Here is a tiny trained network, its code and every weight. The questions are about switching its units off for an input and a class, where a switched-off unit gives its printed mean instead of its output.

import numpy as np


def w(rows, s, z=0):
    codes = np.array(rows[::2]) - 128.0
    scale = np.full(codes.shape[1], s)
    scale[-1] = z or s
    return codes * scale


def f(y):
    return y / 2 * (1 + np.tanh(0.7978845608 * (y + 0.044715 * y**3)))


def log_softmax(a):
    a = a - a.max(-1, keepdims=True)
    return a - np.log(np.exp(a).sum(-1, keepdims=True))


def net(x, mask):
    res = np.array(x, float).reshape(1, 6) / 4 @ E
    y = f(res @ A[0][:, :-1].T + A[0][:, -1])
    res = res + np.where(mask, y, B[0][:, -1]) @ B[0][:, :-1]
    return log_softmax(res[-1] @ U[:, :-1].T + U[:, -1])


A, B = {}, {}
E = w([
[102,97,167,115],'x0',
[193,57,2,136],'x1',
[133,71,212,171],'x2',
[158,158,156,6],'x3',
[148,87,93,62],'x4',
[210,233,175,139],'x5',
],0.009)
A[0] = w([
[122,202,177,88,161],'N0',
[105,71,103,125,99],'N1',
[158,197,174,104,170],'N2',
[176,41,158,124,255],'N3',
[110,49,177,128,98],'N4',
[56,125,137,179,143],'N5',
[98,107,78,155,67],'N6',
[111,187,191,207,225],'N7',
[134,9,173,99,214],'N8',
[98,93,120,119,117],'N9',
[151,152,73,169,184],'N10',
[129,169,174,188,140],'N11',
[111,178,65,145,117],'N12',
[164,81,112,72,159],'N13',
[148,178,151,93,101],'N14',
[104,77,104,168,118],'N15',
[169,119,157,129,126],'N16',
],0.014,0.007)
B[0] = w([
[212,107,111,75,214],'N0',
[128,130,74,46,177],'N1',
[242,156,144,62,209],'N2',
[136,35,63,132,231],'N3',
[36,91,92,85,184],'N4',
[90,108,222,198,191],'N5',
[153,187,153,59,164],'N6',
[167,42,143,142,252],'N7',
[122,1,91,133,244],'N8',
[80,112,146,74,158],'N9',
[164,54,156,123,191],'N10',
[167,102,222,151,198],'N11',
[126,117,168,79,164],'N12',
[87,86,34,135,192],'N13',
[111,162,111,90,166],'N14',
[158,154,162,132,189],'N15',
[169,164,85,110,144],'N16',
],0.0079,0.012)
U = w([
[193,116,114,20,196],'0',
[107,131,152,142,1],'1',
[68,10,114,96,167],'2',
[157,50,18,192,74],'3',
[182,51,140,210,240],'4',
[78,51,146,237,185],'5',
[96,176,152,151,24],'6',
[59,150,69,131,58],'7',
],0.011,0.0044)

Each question gives the input, the list of numbers given to net, and the class t.
The units are the neurons (one row each of A and B). Each row of codes is followed by its name. A weight is (code - 128) times the scale printed after its matrix; where a second scale follows, it is the last column's (A, B and U).
mask holds one flag per neuron, in row order. A switched-off neuron (its flag False) gives its mean, the last column of its row in B, instead of its output. The means were averaged over made-up inputs and are rounded, as every weight is.
A unit's drop is (log p(t) with every unit on - log p(t) with that unit switched off) / (log p(t) with every unit on - log p(t) with every unit switched off).
The circuit of an input: a set's keep is (log p(t) with only the set's units on - log p(t) with every unit switched off) / (log p(t) with every unit on - log p(t) with every unit switched off). Starting from the 12 units with the biggest drops (on a tie, the unit counted first), units are removed one at a time, each time the one whose removal leaves the highest keep (on an exact tie, the one counted first), for as long as the keep stays at least 0.8.
circuit, biggest first: the units of the circuit, biggest drop first
k most important neurons: the k neurons with the biggest drops, biggest first
drop of u: that unit's drop, to one decimal
input [-1,6,-5,3,2,1], class 3: circuit, biggest first -> N13
input [-7,7,-5,-3,1,-3], class 0: circuit, biggest first -> N6, N12
input [-5,-6,-6,-6,6,-6], class 5: 4 most important neurons -> N5, N2, N0, N4
input [-1,-8,-4,0,-8,-1], class 4: circuit, biggest first -> N7, N11
input [3,-7,1,-1,-1,-3], class 5: circuit, biggest first -> N5, N1
input [-1,-5,-2,-2,-6,-4], class 5: 2 most important neurons -> N5, N2
input [1,-5,5,-7,3,-4], class 5: 2 most important neurons -> N5, N0
input [6,-3,3,1,-1,1], class 4: 2 most important neurons -> N1, N13
input [8,3,2,4,5,3], class 3: drop of N6 -> 0.0
input [4,-7,-5,-4,-4,-7], class 5: drop of N5 -> 0.2
input [-7,-4,-7,0,0,-7], class 7: drop of N2 -> 0.2
